Here is a tiny trained network, its code and every weight. The questions are about switching its units off for an input and a target symbol, where a switched-off unit gives its printed mean instead of its output.

import numpy as np


def w(rows, s, z=0):
    codes = np.array(rows[::2]) - 128.0
    scale = np.full(codes.shape[1], s)
    scale[-1] = z or s
    return codes * scale


def f(y):
    return y / 2 * (1 + np.tanh(0.7978845608 * (y + 0.044715 * y**3)))


def softmax(a):
    e = np.exp(a - a.max(-1, keepdims=True))
    return e / e.sum(-1, keepdims=True)


def log_softmax(a):
    a = a - a.max(-1, keepdims=True)
    return a - np.log(np.exp(a).sum(-1, keepdims=True))


def net(x, mask):
    ids = ['αγδεζλξπστφ'.index(c) for c in x.split()]
    T = len(ids)
    res = E[ids] + P[:T]
    u = 0
    for l in range(2):
        r = res
        for j in range(2):
            rows = slice(4 * j, 4 * j + 4)
            q, k, v = (r @ M[l][rows].T for M in (Q, K, V))
            z = softmax(np.where(np.tri(T) > 0, q @ k.T / 4**0.5, -1e9)) @ v
            o = O[l][rows]
            res = res + np.where(mask[u + j], z, o[:, -1]) @ o[:, :-1]
        u += 2
        y = f(res @ A[l][:, :-1].T + A[l][:, -1])
        res = res + np.where(mask[u : u + 12], y, B[l][:, -1]) @ B[l][:, :-1]
        u += 12
    return log_softmax(res[-1] @ U[:, :-1].T + U[:, -1])


Q, K, V, O, A, B = {}, {}, {}, {}, {}, {}
E = w([
[164,77,124,59,107,174,140,115,203],'α',
[82,176,153,56,160,108,107,156,183],'γ',
[71,131,106,118,215,167,40,101,145],'δ',
[117,100,111,71,148,82,118,170,156],'ε',
[104,123,137,116,135,180,107,154,253],'ζ',
[178,141,165,119,207,225,82,194,134],'λ',
[129,120,132,19,126,118,132,106,156],'ξ',
[156,133,118,162,85,130,41,126,97],'π',
[154,180,167,72,182,192,77,46,129],'σ',
[159,67,168,109,185,145,129,105,95],'τ',
[142,149,160,49,143,142,144,172,178],'φ',
],0.014)
P = w([
[131,168,47,176,113,100,254,144,184],'0',
[144,161,65,161,115,99,215,150,183],'1',
[147,154,86,154,121,106,193,146,182],'2',
[144,143,98,144,125,116,175,143,177],'3',
[139,136,119,138,128,125,156,145,178],'4',
[134,125,135,129,129,130,135,148,176],'5',
[125,115,157,120,132,142,116,148,173],'6',
[118,108,171,110,136,150,100,145,168],'7',
[116,97,188,106,139,159,83,142,166],'8',
[112,89,201,98,142,164,63,142,166],'9',
[109,77,219,91,145,172,42,144,166],'10',
[103,70,237,83,150,181,26,142,154],'11',
[98,60,253,69,151,195,1,150,157],'12',
],0.009)
Q[0] = w([
[145,95,163,58,165,136,109,149,228],'L0H1',
[111,125,106,92,87,144,128,136,154],'L0H1',
[138,104,144,77,151,135,135,134,174],'L0H1',
[133,163,96,117,135,143,89,132,130],'L0H1',
[142,90,136,144,3,112,145,108,133],'L0H2',
[126,171,146,145,133,165,21,167,204],'L0H2',
[157,143,121,152,80,74,45,112,86],'L0H2',
[69,159,123,233,117,120,176,98,59],'L0H2',
],0.052)
K[0] = w([
[153,103,157,173,171,171,54,97,47],'L0H1',
[106,137,119,132,129,131,125,116,111],'L0H1',
[136,115,172,167,146,136,101,107,94],'L0H1',
[147,142,103,107,134,147,102,129,120],'L0H1',
[162,142,88,146,114,129,209,113,170],'L0H2',
[121,194,118,219,24,141,68,141,117],'L0H2',
[162,161,50,160,138,84,148,106,92],'L0H2',
[86,133,80,104,253,185,168,122,178],'L0H2',
],0.049)
V[0] = w([
[145,87,145,156,177,100,135,125,143],'L0H1',
[128,116,141,106,205,128,165,126,118],'L0H1',
[142,109,154,122,171,101,144,111,130],'L0H1',
[177,87,196,172,165,58,151,94,149],'L0H1',
[120,135,119,123,148,135,113,120,133],'L0H2',
[133,158,88,127,176,152,120,122,125],'L0H2',
[180,169,46,189,96,71,255,114,128],'L0H2',
[114,64,242,107,52,102,93,142,136],'L0H2',
],0.0069)
O[0] = w([
[76,114,123,131,128,176,163,142,88,158],'L0H1',
[34,115,186,176,98,203,203,70,68,191],'L0H1',
[46,133,145,131,89,194,173,113,67,152],'L0H1',
[44,146,98,82,50,186,143,186,71,114],'L0H1',
[115,122,134,158,128,112,149,132,141,142],'L0H2',
[92,110,191,181,131,98,160,116,152,137],'L0H2',
[138,91,170,43,151,195,11,128,93,4],'L0H2',
[199,182,2,51,112,152,118,148,92,165],'L0H2',
],0.0041,0.004)
A[0] = w([
[144,143,141,138,115,112,156,105,135,39],'L0N1',
[152,134,108,124,108,128,130,121,101,52],'L0N2',
[155,184,3,195,88,84,218,121,108,61],'L0N3',
[107,119,104,139,121,71,156,110,99,2],'L0N4',
[142,113,137,113,112,87,141,123,85,63],'L0N5',
[124,118,143,136,113,98,161,126,140,72],'L0N6',
[132,112,174,131,107,100,135,138,124,77],'L0N7',
[137,137,105,155,122,123,130,132,120,82],'L0N8',
[117,116,139,97,138,77,129,142,87,23],'L0N9',
[98,111,121,155,106,112,125,127,117,87],'L0N10',
[107,132,116,141,93,128,156,140,115,37],'L0N11',
[133,108,108,151,129,102,120,149,118,61],'L0N12',
],0.025,0.0063)
B[0] = w([
[108,56,123,147,185,139,153,139,70,2],'L0N1',
[54,128,217,161,101,107,144,129,137,31],'L0N2',
[153,130,3,75,199,82,211,173,156,111],'L0N3',
[103,143,67,164,156,233,155,54,200,63],'L0N4',
[92,159,133,133,153,163,130,140,162,41],'L0N5',
[147,153,86,95,126,177,103,134,111,77],'L0N6',
[146,132,68,107,150,116,144,125,111,34],'L0N7',
[114,164,165,100,63,89,179,146,159,15],'L0N8',
[126,129,172,159,118,87,162,149,132,55],'L0N9',
[172,145,161,136,136,78,119,160,155,37],'L0N10',
[178,131,105,126,157,100,102,131,177,35],'L0N11',
[119,102,182,165,138,174,166,66,99,34],'L0N12',
],0.015,0.00088)
Q[1] = w([
[161,129,98,149,75,95,113,137,111],'L1H1',
[139,103,117,118,152,125,57,138,142],'L1H1',
[86,140,77,135,145,140,166,109,128],'L1H1',
[78,199,55,254,155,37,206,112,62],'L1H1',
[112,92,154,101,130,150,77,133,106],'L1H2',
[136,143,111,121,143,106,124,112,165],'L1H2',
[102,125,135,157,111,134,193,116,100],'L1H2',
[154,128,135,106,138,139,117,130,150],'L1H2',
],0.047)
K[1] = w([
[91,158,160,149,128,150,119,96,189],'L1H1',
[121,123,117,134,91,89,72,107,104],'L1H1',
[127,120,87,98,174,154,130,148,128],'L1H1',
[83,106,171,32,252,143,184,146,194],'L1H1',
[143,118,112,160,93,145,98,121,57],'L1H2',
[118,130,142,111,130,125,106,125,151],'L1H2',
[110,124,128,127,142,112,232,128,153],'L1H2',
[141,121,129,125,108,153,83,127,119],'L1H2',
],0.047)
V[1] = w([
[112,104,151,88,176,180,116,179,122],'L1H1',
[130,163,86,156,99,133,158,127,116],'L1H1',
[111,113,191,106,119,129,119,117,140],'L1H1',
[104,101,39,88,228,168,31,138,132],'L1H1',
[184,202,254,128,67,95,187,40,155],'L1H2',
[183,108,253,163,46,116,186,246,112],'L1H2',
[75,22,146,86,170,66,114,161,146],'L1H2',
[50,91,111,154,45,47,175,77,143],'L1H2',
],0.0096)
O[1] = w([
[160,162,133,118,164,159,58,116,145,139],'L1H1',
[92,108,142,130,110,106,142,151,137,122],'L1H1',
[181,138,106,125,142,121,127,119,108,124],'L1H1',
[130,235,75,165,122,190,112,115,144,140],'L1H1',
[119,236,170,134,58,166,47,137,121,90],'L1H2',
[176,240,2,202,97,108,228,113,148,88],'L1H2',
[149,88,69,95,148,110,137,170,124,160],'L1H2',
[132,111,68,79,212,231,31,135,135,2],'L1H2',
],0.0082,0.0068)
A[1] = w([
[126,71,115,122,122,66,130,177,86,36],'L1N1',
[208,108,109,97,81,169,120,47,143,16],'L1N2',
[152,69,92,134,105,39,91,197,127,169],'L1N3',
[46,109,90,127,96,175,170,166,70,37],'L1N4',
[132,183,85,31,153,94,122,24,77,111],'L1N5',
[162,212,150,61,191,164,180,134,108,77],'L1N6',
[238,126,133,125,148,198,132,168,10,112],'L1N7',
[47,249,99,136,208,92,81,108,98,121],'L1N8',
[175,151,138,205,160,172,114,193,99,49],'L1N9',
[71,177,78,219,164,109,31,115,103,66],'L1N10',
[144,190,111,174,155,141,87,58,84,169],'L1N11',
[86,112,126,140,145,99,150,111,153,2],'L1N12',
],0.016,0.0079)
B[1] = w([
[132,142,159,154,116,188,143,100,162,217],'L1N1',
[47,96,107,104,109,194,157,161,74,148],'L1N2',
[125,127,86,118,143,85,92,147,104,254],'L1N3',
[86,130,92,81,98,197,130,155,98,131],'L1N4',
[84,117,214,167,111,79,125,105,167,158],'L1N5',
[192,171,163,76,102,159,82,108,76,187],'L1N6',
[147,151,131,190,114,90,219,129,151,150],'L1N7',
[77,176,110,102,222,101,199,124,114,166],'L1N8',
[41,154,165,158,180,145,44,186,55,138],'L1N9',
[181,183,60,175,21,157,74,9,61,146],'L1N10',
[161,2,136,136,155,155,88,160,161,154],'L1N11',
[185,153,137,124,157,146,159,113,105,157],'L1N12',
],0.018,0.0095)
U = w([
[189,151,142,93,106,156,106,143,115,76],'α',
[150,89,128,164,92,144,92,135,102,82],'γ',
[147,78,151,121,174,155,117,111,132,81],'δ',
[103,154,142,99,167,123,146,135,125,39],'ε',
[121,141,148,165,136,150,104,167,99,83],'ζ',
[155,116,151,173,117,119,182,144,91,181],'λ',
[117,167,120,175,124,188,94,143,254,149],'ξ',
[134,92,98,109,129,65,97,175,105,252],'π',
[78,114,181,137,72,97,101,102,111,116],'σ',
[99,99,114,109,108,171,152,161,86,154],'τ',
[114,134,120,152,133,144,112,92,109,85],'φ',
],0.0072,0.0042)

Each question gives the input, a string of symbols that net reads in full, and the target symbol t.
The units are the heads (4 rows each of Q, K, V and O) and the neurons (one row each of A and B). Each row of codes is followed by its name. A weight is (code - 128) times the scale printed after its matrix; where a second scale follows, it is the last column's (O, A, B and U).
mask holds one flag per unit, layer by layer, with each layer's heads first. A switched-off unit (its flag False) gives its mean, the last column of its rows in O or B, instead of its output. The means were averaged over made-up inputs and are rounded, as every weight is.
A unit's drop is (log p(t) with every unit on - log p(t) with that unit switched off) / (log p(t) with every unit on - log p(t) with every unit switched off).
The circuit of an input: a set's keep is (log p(t) with only the set's units on - log p(t) with every unit switched off) / (log p(t) with every unit on - log p(t) with every unit switched off). Starting from the 12 units with the biggest drops (on a tie, the unit counted first), units are removed one at a time, each time the one whose removal leaves the highest keep (on an exact tie, the one counted first), for as long as the keep stays at least 0.8.
circuit, biggest first: the units of the circuit, biggest drop first
most important unit: the unit with the biggest drop
top k neurons: the k neurons with the biggest drops, biggest first
heads that matter: for each layer, one digit per head in row order, 1 if its drop is at least 0.15 and else 0, layers parted by /
input γ σ ξ φ σ α σ δ, target φ: circuit, biggest first -> (L0H2, L1N10, L1N8, L1H2)
input π α ζ ξ α γ δ ζ α λ α, target λ: circuit, biggest first -> (L1H2)
input λ α π λ ξ, target λ: top 2 neurons -> (L0N3, L1N12)
input ζ π α γ ζ α, target π: top 2 neurons -> (L0N3, L1N3)
input γ δ τ δ γ, target ε: top 2 neurons -> (L1N8, L0N2)
input φ φ σ δ ξ ε ε π ξ δ τ ε, target τ: heads that matter -> 11 / 10
input σ π ζ α ζ ε σ α ξ γ ε γ ζ, target σ: heads that matter -> 01 / 01
input π φ γ, target π: heads that matter -> 11 / 00
input φ φ γ ξ ξ ξ π ξ φ δ ε, target δ: top 4 neurons -> (L1N1, L0N3, L1N12, L1N3)
input σ λ ζ ζ φ σ φ ξ ζ π ξ ζ, target π: heads that matter -> 11 / 00
input ζ π γ δ ζ, target δ: circuit, biggest first -> (L0H2, L1H2, L1N12, L0N3)
input γ π π γ λ, target ζ: heads that matter -> 01 / 01
input γ τ γ γ ξ ζ φ π τ ξ ξ, target τ: circuit, biggest first -> (L0H1, L0H2, L1H1, L1N4)
input δ ζ ζ ε ξ ε α α ξ φ, target α: heads that matter -> 00 / 10
input φ ξ π φ ξ ε τ φ α ζ, target τ: top 2 neurons -> (L0N3, L1N4)
input ζ δ π λ ζ ζ, target λ: circuit, biggest first -> (L0H2, L0N3, L1H2, L1N12)
input φ γ ξ φ τ γ σ φ α α α ζ ζ, target ξ: circuit, biggest first -> (L0H2, L1N3, L1N6, L1H2)
input φ ξ λ ξ φ δ π λ α δ ζ ζ ξ, target δ: circuit, biggest first -> (L1N1, L0N3, L0H2, L1H2)
input ε π ζ ζ ζ α ζ π φ γ, target ε: most important unit -> L1H1
input φ ε ζ ε φ ε π α σ φ, target σ: most important unit -> L0H2
input ζ ε π σ φ ζ σ φ λ τ φ φ ξ, target τ: top 3 neurons -> (L0N3, L1N4, L1N1)
input φ τ δ γ ξ γ ξ τ π π, target γ: heads that matter -> 01 / 01
input ζ τ ε γ π π λ π ξ ζ ξ σ, target σ: circuit, biggest first -> (L0H2, L1N5)
input σ τ ε ξ φ ζ φ π δ, target δ: top 2 neurons -> (L0N3, L1N1)
input φ π ζ δ π α φ π γ ξ τ ε ε, target τ: top 2 neurons -> (L1N4, L1N1)
input γ π α φ τ α π, target γ: heads that matter -> 00 / 10
input φ α α φ φ σ ζ π, target π: heads that matter -> 01 / 00
input π γ α α ζ φ φ ζ ξ, target π: circuit, biggest first -> (L1N3, L0N3, L0H1, L1H2)
input ε δ α ζ γ φ ε φ φ ζ ε, target π: circuit, biggest first -> (L1N3, L1H2)
input ε γ δ λ φ σ δ γ δ ζ ε, target π: heads that matter -> 01 / 00
